Rows near named flat spaces through zero (a row that begins with a name and a colon came from that space):
q994q847: [  3 -10  -8  25   3  29  17   4 -24  11   7 -16  13  30   1 -17  33   2
   8 -41  26 -33   4   1 -14]
q868q20: [-15  -6  -9  -5  -7  26  30  -3 -14  33 -39  23  27  11  16  -5  19 -21
  12   1  12 -18  26  12   1]
q597q396: [ -5  -4  22  -1  39 -54 -19   3   5 -29   9 -10 -15 -47 -34 -40  -9   6
   2 -15  -8  21 -26  27  12]
q597q396: [-28  10 -32 -13 -84  11 -46 -22 -12 -16  73  10  -9 -24 -20  15 -35  13
 -16  17  25  22 -21 -23  28]
q609q475: [-10  -9   3 -25  -9  -3 -18   5  17   6  -6  16  13 -38  13   5 -26  -3
   1  25 -29  32  23  23  29]
q609q475: [-12  10 -14 -23 -22  45  -6  10 -11  39 -27  14  22  -5  32   0   0  -2
   9   8  -7  14  36  21  35]
q609q475: [-12  36 -18 -21 -15  26 -18  -1 -27  19  -6   7  -9 -11   6 -14   3   2
  11   2  12  11   0   8  35]
q994q847: [-29 -14 -16  -5 -46   3 -18 -13  -9  -4  36  13  14 -27 -16  -8 -15   0
  -5  -2  17   9  -2   6  20]
q597q396: [-18 -35   2  11   4 -13  38 -12  -2   4 -15  22  29  -4 -11 -14  16 -27
   8  -7  14 -26  11  13 -20]
q597q396: [ 29  18  11  -6  68 -17 -12   8  -3 -21  20 -21 -27 -28   2 -25  12  -4
  32 -12 -30   2  -4  24  11]
q868q20: [  1 -24   2   2  -4   8   3   5  12   4   3   2  19  -3  12   9  -4  -3
   0   1 -15   1  22   9  -1]
q609q475: [ -3   0   4   5   2 -14   2  -3   0  -7  -2  -1  -5   2 -12  -4   0   2
  -6  -3   8  -2 -13  -5  -7]
q609q475: [-22  51 -12  -6 -14  -1 -12  -9 -40   8 -18   0 -28   6 -29 -31  11  12
  -5 -14  49   3 -44 -11  17]
q994q847: [  1  28 -16  -7 -24  13 -10 -10 -10   0  14   3 -19  12   0  16  -4   3
  -3  14  13  -1 -14 -25   3]
q597q396: [ 52  53  -6 -10  47  38  -8  15  -9   7   2 -26 -37  28  42  18  20   4
  29   5 -30  -9  11 -11   5]
q609q475: [  5 -30  30  -5  -4 -35 -13  16  56 -10 -24   0  10 -10   6  32 -44  17
 -36  30 -41  42   9  -1  -6]
q994q847: [ -2 -24   5  -2  -5   5   9   5  16  10 -13   9  23  -3  15  11  -6  -7
  -2   8 -16   3  26  11  -2]
q597q396: [ -7   0  11   0 -25  -3 -17  14  16   7 -26  -8   1  13  -2  12 -22  29
 -35   4   2  29  -9 -10   5]
q994q847: [ 27 -11  28  16  70 -11  26  22  11   4 -43 -21   4  18  12 -15  26  -1
  10 -23 -22 -13  12  20 -22]
q994q847: [-13 -28   4   8  -1  -7   4   1   1  -2   5   1  20 -14  -9 -17   2  -2
  -1 -17   4  -1   7  18   1]
q597q396: [  8  41  -4   4  -4  26  45  -2 -13  36 -80  12 -12  75  19  28  26  -6
 -11  18  29 -29  -8 -43 -32]
q994q847: [  9  37 -14 -16  -8  21 -18  -2 -12   4  11  -2 -22   2  12  10  -3   4
   8  14  -2   7  -4 -11  18]
q609q475: [ 20   6 -10 -18   3  28 -20   7   8   3  28  -3  -1 -14  33  20  -9  -3
  18  16 -36  11  30   9  21]
q868q20: [ 23 -13  13   1  39 -17 -16  10  16 -24  33 -20  -7 -26   3  -7  -5   3
  13  -8 -35   9   7  20   4]
q868q20: [ 24  18  -2 -14  48  34   1  18 -13  21 -14 -10   1  -7  37 -15  24  -9
  38 -10 -30  -4  35  33  22]
q609q475: [-12  22  -1 -12  -9  -9 -16  -2  -7   0  -9   4 -13 -12 -12 -10 -10   8
  -7   6   9  18 -17   0  17]
q868q20: [-28 -13   2 -16   2  -7  -8   3  -8  11 -14  15  22 -46  -7 -37  -4  -7
  11  -9  -2  19  15  44  33]
q994q847: [ -4 -30  30  19  17 -62  28  -6  31 -22 -30   7   1   7 -29   6  -9  -5
 -26  10   2  -4 -24 -14 -43]
q597q396: [-35 -69  31  11 -42 -32 -25  23  43  -2 -19  -6  47 -24 -20  -6 -46  36
 -57 -13  -9  52   7  26  10]
q868q20: [ -9  33 -14 -10 -32  32  -6   2 -18  26 -26   4  -6  25  10   8   2  11
 -10   6  21   5  -4 -16  13]
q868q20: [ -7  36  -4   5   2 -24   9 -18 -20 -12  -8   4 -34  15 -32 -11  10  -1
  -5   1  38 -14 -48 -29 -15]
q868q20: [ 52  20   5  11  47   7   1   8   7 -19  26 -31 -33  29  20  23  14   4
  15  -1 -26 -19  -3 -22 -23]
[  2   1  -4   4 -11  12  11  -2   0   8  -8   3   3  21   7  14   4  -2
  -4   5   6 -10   3 -14 -11] : q868q20
[ -2  26  -6  -4   0  -6   0 -10 -13  -4  -1   4 -20   4 -10  -3   4  -3
   3   6  15  -5 -21 -14  -1] : q597q396
[ 10  17  -1  -9   3   5  -2   1   5   3  -8   2 -11   7  12  15  -4   0
   1  17 -10   5   2  -9   1] : q994q847
[ 13   4  -4 -25  -7  30  -3  10  20  23 -20  14  12  -1  45  35 -15  -7
   7  37 -40  17  43   5  16] : q994q847
[ 21 -27  13  11  29 -22   0   3  22 -27  33 -14  -1 -12  -1   6  -4  -3
   6  -4 -28  -4   5   5 -16] : q868q20
[  1  30 -18 -11 -36  57  -3  10 -14  39 -31   2   4  40  33  24   5  11
  -7   9  10   2  17 -17  14] : q868q20
[ -8 -21  11  10  25 -18  -2   6  -6  -9   6 -11  11 -24 -19 -39  10   2
   7 -33   4   0  -3  31   6] : q994q847
[ 24 -22   3  15  12  13  13   6  14  -4  16 -12   9  21  20  22   8  -4
   5  -4 -19 -18  20  -7 -23] : q609q475
[ 12   1  -9   8  43  13  60 -16 -21  13 -20  20   8  21  14  -7  48 -47
  42  -2   8 -59  19   2 -31] : q597q396
[-14 -37   2   8 -18  -1  13  -2  11   4  -2  11  30  -2  -1   4  -4  -7
  -8  -2   2  -5  16   7  -9] : q994q847
[  7  16  -3   9  19  -6  29 -12 -13  -1 -13   5 -14  23  -6  -1  23 -16
  11   0  18 -31 -15 -17 -25] : q868q20
[ 29  42 -14  -9 -30  59 -21  18   2  25 -11 -19 -18  54  45  51  -8  28
 -15  19 -11  12  12 -37   8] : q597q396
[ -4  -7   1  -3  -2  -2  -3   1   4   0   1   3   6 -10   1  -2  -5  -1
   0   2  -5   6   6   8   6] : q994q847
[   4    2   30   11    1    2   22   30   24   36 -107   -9   11   63
   16   22   -2   28  -46    3    2   15    1  -17  -23] : q597q396
[ 24  72 -19 -31 -32  83 -45  31 -12  46 -29 -22 -23  42  58  36 -11  40
 -10  17 -15  37  20 -18  47] : q609q475
[ 25  42 -15 -10  29  14  -5  -8 -21  -8  29  -7 -34  -1  10   0  17 -11
  33   5  -6 -16  -7  -8   6] : q597q396
[  0 -31 -11  15  11  23  36  -8 -15  10  13   8  30   8  11 -10  33 -29
  28 -21   7 -43  29  15 -17] : q609q475
[  1  37 -29 -25 -14  61 -16   4 -32  32   4   4   0  -2  33  -4  13  -3
  27   1   0   2  26  12  41] : q609q475
[ -6   0  -1   1 -15   3   2  -1   1   5  -9   4   3   9  -1   6  -3   3
  -9   4   8   1  -2  -8  -3] : q597q396

Rows near named flat spaces through zero:
q679-q380: [ 12  -1  -6  14  -2  -7  20  -5  40   3  -1 -17  10   9 -23  -2  14  -5
 -45  37   0   1  25   4   8]
q679-q380: [ 20  30 -19 -14   2   2  11  38  25   8  38 -13   3 -23  26  19  13 -18
  -6  -9  -3 -42 -16   1  26]
q855-q708: [  1  20  12  -3   5  32  22  -3   0  10   1 -11   3 -15   5   5  27  29
   8 -22  18 -48  24 -17  31]
q988-q567: [ -4  32  25 -19  -8  43  12  -7 -12  19  13  -9 -18 -10  43  19   4 -15
  60 -39 -10 -28 -23 -14  11]
q988-q567: [-18 -14  18  18   0   9 -16 -46  30  14 -28 -17 -19  10 -18  13   2  -7
  -7  29  -3 -11  25   1   1]
q679-q380: [ -5  -4   3 -11   3 -27 -19   8 -25  -4  11  23  -4 -16   9   2 -19   2
  42 -32   0   1 -11   5  -8]
q988-q567: [ 29 -19  -4  27  27  28  31 -20  14  -5 -21   1  -1  45  -5  -8   3   4
 -19  42  12  47   8   7 -52]
q855-q708: [-11  18   1 -18  -5 -14 -27  19 -16   8  17   5   0 -21  12   5  -2  -7
  12 -31  -6 -32 -19   0  28]
q679-q380: [  3   3   5   8  -5 -15 -10   1   4   1  -8   8  -1   7  -5 -10  -3   0
   3   5   4  16  -7  15   7]
q988-q567: [-20   5   6  10 -12 -19 -40   0 -12   4 -27   3  15  12 -37 -32  15  19
 -58   9   9  -7   3   9  49]
q554-q197: [-33   1 -10 -17  16  21 -25   5 -41   1  -2 -11  20 -26 -23  -2  32  46
 -57 -29  16 -83  30 -37  46]
q855-q708: [-50  -5 -24 -18 -31 -34 -85  26 -34  -9  -9  -4  11  -6 -23 -19  -7 -20
 -79   7 -25  -5 -41   2  47]
q988-q567: [ 30   5 -15   5  15  -6  31  28 -16 -12   7  14  30  12 -13 -29  15  30
 -34  -1  22  16   8   1  -3]
q679-q380: [ 30  52   4  -5 -13 -17  15  45   5  14  23   7  23   0   8 -25  23   2
 -14 -20  11 -13 -23  18  56]
q554-q197: [ 26 -10   0  19   5  11  12  -5  24  -7 -10  12 -27  24  32   8 -24 -21
  53  25   2  62 -29  28 -50]
q855-q708: [ -8   7  -3 -20 -47  47  54   6   1 -15  10 -27  -5  -6  32   6  -6 -27
  30   3 -31  43 -22 -20 -15]
q988-q567: [-27  -3   8  17 -31 -16 -54   0  16  -7 -38   8 -26 -14  -1  -7 -10  15
  31   7  14  12 -14  31  43]
q679-q380: [ -2 -21  14  27 -10 -24   5 -32  20  -2 -32   2   7  25 -45 -23   0  11
 -29  38   4  40  34  13  -4]
q855-q708: [ -2 -10   8   2  20  -5 -10 -19  19   8   6   2 -23 -23  12  33 -10   1
  50 -14   6 -36  20   0 -12]
q855-q708: [ 13   3  13  14  21 -13   5  -9  -1   8  -8  13  12   6 -23 -14  15  32
 -11  -6  25 -18  31   4  12]
q988-q567: [ 10 -15  -9   5  10 -21  26  -2  27  -7  13  -3   6 -23 -16  13   1  16
   4   5   9 -17  45  -5  -7]
q855-q708: [-12   3  -1  -9 -12 -12 -16   8 -11  -1   4   1   3  -7  -2  -4  -4  -6
  -5  -9  -8  -3 -11  -1  14]
q554-q197: [-13 -32 -14  -3  26 -12 -25   6 -62 -23 -13  31  14  -2 -19 -20  -8  47
  -9 -24  21   6  10 -11 -22]
q554-q197: [ 11  14   5  13 -16  -6  20   8  19   0 -10  -3  14   5 -17 -22  17  19
 -20  13  14  10  14  11  32]
q554-q197: [ 35  30   4  23 -33  11  36  14  76   6  -3 -17 -16  15  26   1   4 -32
  22  44  -2  44 -25  38  16]
q855-q708: [ 22  21 -14  -7   8  26   8  27   0   3  16  -2  -3  12  35   5   4 -21
  -2   1  -3   5 -42   5  -8]
q988-q567: [ 40  13  -4  12  17  30  43  20 -16  -9  -5  16  15  29  13 -27  15  29
  -1   0  28  36 -11   7 -17]
q554-q197: [-14 -18 -40 -19  39  81 -22   8 -32 -11   5 -20 -18   5  45  36   1 -15
 -27   6  -9 -30 -38 -33 -45]
q554-q197: [-17 -17 -10  -3  24   6 -43   6 -30 -11 -10  18 -16 -24  13  12  -8  35
  32 -29  24 -32  -1  -2  -1]
q679-q380: [ 16  30 -15 -21  10  16  -1  41 -18   5  32   3   2 -11  39   9   7 -11
   9 -30   0 -28 -41  -3  12]
q554-q197: [-21 -38 -21 -13  37   2 -30   3 -78 -23  -6  25  14   0 -14 -11 -10  37
 -23 -26  11  -4   4 -26 -38]
q679-q380: [-28 -16  19  12 -20  23  -5 -39  11  -2 -35 -14 -19   0 -10   4  -1  11
  18  14   0   8  21  -6   4]
q679-q380: [-15 -22   7  -2   5  -5  -7 -20 -25  -7 -10  11  -3   0 -10  -2 -14  10
  18 -10  -2  13  11  -9 -25]
q554-q197: [  3   3   5  23  16  35  -2  -5   8  -2 -33   1 -10  -2   1  -5  23  54
   8   2  44 -25  22   6  26]
q988-q567: [-28  -6   7  22 -20 -10 -65 -10  -4  -1 -51   6  -9  26 -23 -29  -1   6
 -37  30   7  28 -22  27  34]
q855-q708: [ 15  22  -2 -17  14 -17 -21  26  -6  12  33  16 -12 -14  38  19 -13 -26
  44 -34  -6 -22 -40  13  -1]
[ 41 -24 -17  39  21   6  35   6  23 -25 -27  18   3  29  -8 -22   1  38
  -3  42  39  65  15  26 -39] : q988-q567
[-23 -19  16  19 -10  -5 -21 -41  49   6 -25 -15 -33 -18  -9  28  -9  -2
  35  22   1 -16  33   9   7] : q988-q567
[  6  -1  -2  -4  -3 -40  11   6  19   1  22   1  10 -24 -15   7  -3   0
   5  -8  -2 -18  27   1   9] : q679-q380
[  3   5   8 -10  -6 -19  53  -5   2   3  23 -11  34 -21 -36  -7  20  23
 -24 -17  -1 -31  60 -28  19] : q679-q380
[ 14  50   4 -14 -14   0 -14  47 -10  11  20  12  -2 -14  40  -7   8  -4
  34 -39   8 -19 -51  19  49] : q679-q380
[-15  -8 -27 -23 -10 -36 -23  38 -39 -19  20  11  24 -19 -11 -15  -9   1
 -34 -18 -11   3 -16  -8   9] : q554-q197
[ -4  -5  -6  -7  18 -16 -38   1  10   8  15   7 -25 -20  24  34 -20 -23
  39 -12  -6 -29 -16   9 -12] : q855-q708
[ 18   6  -4   8   3   4  18  17  -2  -9  -4  11   6   3   4 -15   6  25
  10  -3  21  16   0   9   3] : q988-q567
[  8   6  14   2 -19 -34  20  -5  10   4   6   4  15   9 -21 -17  -3 -13
  -7   6 -12  28  10   8   3] : q554-q197
[-10   7  25   3 -16   8  19 -18 -23   2 -19   2  15  10 -23 -28  13  28
  -3 -13   8  10  21 -10  19] : q679-q380
[  4  10  16  -3  13  24  25 -23   2  18   7 -14   5   8  -4   9  16  -3
 -10  -4  -4 -29  22 -20  -3] : q988-q567
[ 14   6  37  18   0   4  30 -43  31  21 -12  -4  -9  22  -9   3   3  -9
  27  13  -1  12  26   7 -12] : q554-q197
[ -4 -12  -8  10  -4 -13 -20   2   3  -9 -15   6  -1   8 -10 -10  -7   2
 -15  18   3  23  -6  13  -1] : q988-q567
[-10  -2  21  18  19   6 -26 -19   2   5 -29  15 -21 -23  -1   7   9  57
  53 -27  44 -47  33   8  29] : q554-q197
[  6  23  10   0  -4  42  -8   9 -36   4 -17  10  -4  38  28 -24   4  -6
   4  -6   2  35 -57   9  -1] : q988-q567
[  0  30  20 -25 -41  10  54  13 -21  -2  21  -4  15 -17  15 -13   4   2
  45 -42 -13  13  -4 -17  19] : q855-q708
[-33 -19  14  19 -21  45 -17 -44  29  -1 -47 -25 -36   6   3  16  -2  -1
  17  35  -2  10   8   0   1] : q679-q380
[ -9 -24   2   7  20  32 -19 -21 -54 -10 -33  17  -4  46   0 -21 -11   8
 -12   8   2  50 -26  -5 -48] : q679-q380
[ 45  27  32   4  20 -61  27  11 -21  17  24  48  26   8 -13 -31  -1  23
  44 -49  23   8  13  21   2] : q855-q708
[-16 -20  -4  18   6  61 -28 -28   1  -5 -45 -13 -31  37  18   7  -5 -12
 -10  43  -2  33 -30   4 -30] : q679-q380

Rows near named flat spaces through zero:
q257-q347: [-64  14 -45 -12 -11   7 -20  37 -21  13  -3 -30 -19   1 -14  -1 -24 -21
  31  -7  55 -17  32  -5  20]
q412-q594: [  4   6  -4   5   3   9 -12   1   7   8  26   4   2  -8 -10  22  10  -7
 -25  -7  -9   3   2  13 -18]
q443-q282: [-15 -13  12 -14  17 -15  12  11  -1  32 -25  51 -11  14  39  -2 -26 -12
   8   2 -23   2 -38  -9 -13]
q320-q506: [ 30 -15  -8  -3 -12  -1 -24 -35  22   0  50  12  -8  -9  19  -1  -9 -12
 -46  -6  -6  12 -26 -14 -39]
q320-q506: [ 16   3  -3 -10  11   5  12  20 -11 -13 -22   1   4 -11 -35   9  -7  13
  41 -23 -16  22  12  -4  21]
q443-q282: [ 76  -5  19  18   5  39  -4  25  37  25   0  33   4   7  21  43  -1 -12
 -19 -20 -27  37 -67  22 -43]
q320-q506: [ -6  -3 -11 -40  -5 -12  18   9  10 -24  27  29  -8 -31 -20  10 -25 -12
   3 -40 -48   5  12 -23   0]
q320-q506: [  0 -15  -6  10  -9 -12 -21 -39  12  12  43  -2  -9  10  36   2  23  -2
 -65  14  12 -23 -15   3 -38]
q443-q282: [-16 -43  17  21   0 -55  -8  -3 -22   3 -42  35   0  15  51  18  44  45
 -26  13   3 -49   2  15  -9]
q443-q282: [ 25 -62 -40 -36 -13 -38  33 -19  -5 -28 -12 -22 -46  31  47  -5  14  40
   9 -44  14 -31 -27 -45  -4]
q412-q594: [-19  32  17  22  -9  29  -1  29  17  10   8  -9  17  -1  -6  16  13 -23
 -20  17   6 -15  11  35   0]
q257-q347: [ 19  51  65  38 -23  33  -3  -3  27 -32   5  -3  58 -32 -33 -29  -7 -22
  -7  50 -17  20  25  26  24]
q320-q506: [ -7   2   1  -6 -27   2  14  34   5 -28 -25  -9   2  -6   1  -7 -14  -1
  30  -9  12 -13  12  -7  27]
q257-q347: [-12 -22   3   2  30 -40 -17 -37 -22  19  14  37  -1  -5   4  17  29  24
 -39   4 -29  -7   8   6 -26]
q324-q487: [-34  -2 -14  -1  65 -32 -24 -76 -52  45  19  -1  -5  10 -28 -18  23  23
 -15  31  -3  17  21  -4 -12]
q320-q506: [ 41   3  29  24  18   4  15 -24  -3 -10 -14 -15  21   8 -16   1  41  31
  -5  15 -16  10   1  18   6]
q257-q347: [-10  38  -3   5  10  30   4   0   4  -2  33 -34  13 -12 -52  10  16 -13
  -8   2  -6   7  33  20   9]
q320-q506: [ 36  -3  10 -15   0  -3  12 -18  16 -26  26  18   7 -25 -19   3  -7   3
  -9 -21 -47  22  -3 -13  -7]
q412-q594: [-53 -23 -33 -18  40 -32   7  28 -46  39 -40  15 -29  24   4  33  19  25
  27 -23   6 -25  11   5   4]
q324-q487: [-11  28  14 -18 -29  19  25  10  38 -27  37   0   9 -22  -5 -15 -28 -41
 -13  -3 -27  -6   6  -9   7]
q320-q506: [ 18  -8  29  19 -36 -14   5 -13  17 -46  -1  -8  20  -9  17 -13  23  17
 -26  17   1 -28  14   5   9]
q324-q487: [ 28 -21 -37   2  13  -7 -34 -17 -21  -1  20 -14 -11 -10 -31  30  23  30
  -7 -29  12  18  15  -1 -16]
q412-q594: [ 39 -34 -30 -16  18 -14  29 -34 -23 -16 -22 -52 -26  34  -2 -15  28  50
  33 -22  19   3 -11 -28  14]
q324-q487: [ 14  -1  13  -6  26  -6  37 -17  -8  -4 -18 -10   3  15 -10  -7  22  23
  15   1 -25   3  -3  -1  13]
q412-q594: [-41   0 -46 -32  18   7  23  18  -8  30  13 -27 -39  28   5  16   2 -13
   8 -27  14 -21  -6  -7  -5]
q257-q347: [ 55 -29  -2  20  -5  -6 -47 -31   4   9  10  20  -1  -2  24   4  -3  12
 -26   3  13  29 -35  -6 -37]
q412-q594: [ 55 -28   0  -4   1 -11  -7 -24   0 -14  -8  13  -3  -3   6  -7 -10  21
  10 -14 -10  30 -26 -22  -9]
q412-q594: [ 18   4  -4   6 -18  27 -36  41  29  19  23  41   0 -22   9  40 -30 -36
 -22 -22  -7  21 -27  14 -36]
q324-q487: [  4   9  -3   4   8  21  26  -9   4  11  -7 -47  -9  37  12 -16  17   1
   7  13  24  -9 -17   3   7]
q324-q487: [ 19  -7   6  -4 -50   6  -1  43  32 -39  -2  18   4 -24  16  12 -24 -14
   1 -25  -3 -10  -4  -6   3]
q257-q347: [ 66   6   4  -1 -13  50  38  13  41  -8  -2 -37  -8  27  17  -4  -6 -13
  14 -16   4  19 -55  -5  -4]
q443-q282: [ -2  10 -14  -5  -4   9   5   2  -4 -17   9 -32   0  -5 -28  -1   7   4
  12  -9  11  -1  25  -2  16]
q324-q487: [ 14  25  26   0  22  30  58  30  12   3 -30 -13  11  19 -16  11  17   1
  28  -4 -32   4 -11  20  21]
q443-q282: [  5 -11 -12  -9 -19  -3  -8  -3   5  -7  -2  -2 -11   1  20 -22 -29  -9
  12  -2  21   5 -16 -24   1]
q412-q594: [-21   4 -14  -5  29   2  16   1 -12  25   5 -15 -12  20  -8  22  31   8
  -9  -7  -4 -15   5  15  -6]
q324-q487: [-16  25   6  28   4  41 -24  64   8  52 -25  18   6  11  11  34 -14 -34
   8  10  24   9 -23  40 -12]
q320-q506: [ 88 -43 -60  -8 -38  23 -28   9  21 -25  19 -40 -36   6  14  24 -10  13
   8 -62  49  25 -42 -29 -27]
q443-q282: [-22   9   4 -24  27  -9  39 -22  -6   4  10  -3  -4   7 -13 -14   6   0
   3   1 -34  -5   7 -10   9]
q257-q347: [ 15 -14  10 -18   2  -3  49   6  16  -4 -18   5 -13  24  34  -3   4   5
   7 -13 -24 -14 -35 -11   0]
q443-q282: [ -2  33  45   8   9  23  12  14  14  18 -22  33  25  -5   0 -24 -38 -33
  21  32 -26  30 -21   8  10]
q324-q487: [  2 -25 -19  11  11 -26  -2  11 -43 -15 -53 -27  -4  13 -18  16  41  59
  38 -13  30 -16  33   7  29]
q443-q282: [ -8  -7 -36  -3 -17   1 -25  12  -9 -10  10 -25 -13  -7 -12  11  -1   3
   6 -19  37  -7  21  -5   3]
q324-q487: [  8  -5   9  12 -14   4 -20  55   5   1 -28  42  10 -19   3  36 -14  -4
  12 -17  -6   6  -3  18  -3]
q257-q347: [ -1 -16 -13   8  44 -18 -23 -27 -29  39   7  16  -8   9  -8  28  32  25
 -23  -1  -8   9  -1  14 -27]
q412-q594: [ 45 -11  -9  -1  22  21  36  -3   3  12 -23 -39 -17  44  10   6  26  21
  21 -14   8   9 -40   0  -1]
q412-q594: [-79 -15 -42 -44  28 -48  20 -22 -45  10   3 -11 -33  12  -7 -16   4  15
  17 -11   4 -34  37 -30  18]
q257-q347: [-21  -1  28 -16   2 -35  33 -16   1 -32  10  29  15 -23 -10  -3  16  13
 -20  -1 -59 -24  31  -3  12]
q443-q282: [  4  31   5  -5  29  32  24  20   6  15  10  -5   8  -3 -43  26   9 -12
   9 -14 -35  21   5  21   3]
q257-q347: [-41 -27 -14  -4  -2 -42 -33 -13 -21  18   1  35 -14  -2  34  -2  -8   3
 -21   9  15 -22   4 -10 -17]
q320-q506: [-32   7  20  -2  -2 -22  19   6  -7 -20 -10  12  15 -13 -10  -1  15  10
  -2   8 -24 -27  36   8  21]
[-10  -4 -21   1   4   3 -24  19  -6  20   9  11 -10  -4  -4  31   1  -5
  -9 -16   8   1   1  10 -17] : q443-q282
[ 38  -7 -40   4 -13  33  -7 -19  16   3  33 -71 -26  30  11   0  18  -1
 -16 -12  53   1 -26  -6 -19] : q324-q487
[ 29   4   1 -10   5  13  16 -27  18  -5  30 -12  -3   3  -4  -9  -1  -7
 -14  -6 -19  16 -19 -11 -12] : q443-q282
[ 34   0   1 -11   1  15  53 -24  17 -21   4 -52  -9  30   6 -22  22  12
   6  -5  -3  -6 -20 -13  11] : q324-q487
[ 11 -10 -19 -12 -11  -9   3 -23  -1 -29  23 -27  -7  -7 -13  -7  10  14
  -5 -15   5  -5  17 -17   5] : q324-q487
[ 21  17   0 -35   6  18  57 -34  17 -28  22 -43  -6   7 -23 -45 -17  -9
  25  -7 -25  19  -8 -35  23] : q443-q282
[  0 -15  -1  10   0  -3  -1  55 -10  11 -52  21  -4   9  14  36   7  16
  26 -18   8 -10  -7  18   5] : q443-q282
[-17 -10 -24  12 -24 -14 -45  -4 -12  -9  13 -13  -3 -12   1   1   3   5
 -15   4  44 -15  27  -1  -3] : q443-q282
[  6 -11  19 -13   5 -31   2 -49  -6 -17   6  27   8 -16   2 -39 -20   7
  -1  16 -29  16   0 -29   3] : q412-q594
[ 20 -30 -37   7 -11 -11 -47 -19 -12   1  17 -14 -18   0   9  10   7  17
 -17 -13  42   4  -3 -10 -23] : q324-q487
[-29  -3 -39 -37   3   6  39  21   3   5  11 -31 -36  23   6  11   2  -9
  12 -35   5 -27  -3 -14   4] : q257-q347
[-40  19 -24 -25 -12  17 -15  17  24  22  62  20 -16 -19   2  14 -37 -57
 -33 -16 -10  -2  -4  -5 -29] : q412-q594
[ -9  14  26  26   2   2 -20   3  -1  11  -5  20  23 -10  -3   6   8  -4
 -17  26  -4   1  10  25  -4] : q443-q282
[ 36  -2  19  -5   0  -3  42   2   6 -44 -13 -12  14  -8 -27  10  30  32
  12 -21 -39  -3  17   3  22] : q320-q506
[ -5  -5  -8 -22   4  -5   7 -10   4   7  11  13 -13   1  11 -13 -25 -14
   3  -7 -12   8 -18 -21  -8] : q412-q594
[  5   9  14   8  25  12  38  24 -12   8 -49 -19   5  26 -12  11  28  22
  36   1  -6  -4   0  20  25] : q324-q487
[ -3  12  -6 -32   3  21  35  13  25   9  19   5 -16   6   7  -4 -31 -34
   7 -20 -27   8 -29 -16  -6] : q320-q506
[ -8 -21  -9 -13   0 -15   1  27 -13   9 -44  26 -15   8  24  -3 -29   3
  40 -12  10   3 -19 -17   8] : q412-q594
[  1   4  -3   2   1  10  -2  11  -3   8 -13  -5  -1   6  -1  -4 -10  -4
  18   2  13   8  -6   0   6] : q320-q506
[ 91 -13  11  -5 -33  15  22   7  28 -69  -8 -16  13 -22 -22  -1  -6  23
  28 -37 -21  29  -8 -19  18] : q320-q506
[ -9   4 -39 -21  56  22  10   2 -15  64  13  -9 -33  32 -11  27   3 -11
   9 -23  -4  23 -31   3 -25] : q320-q506
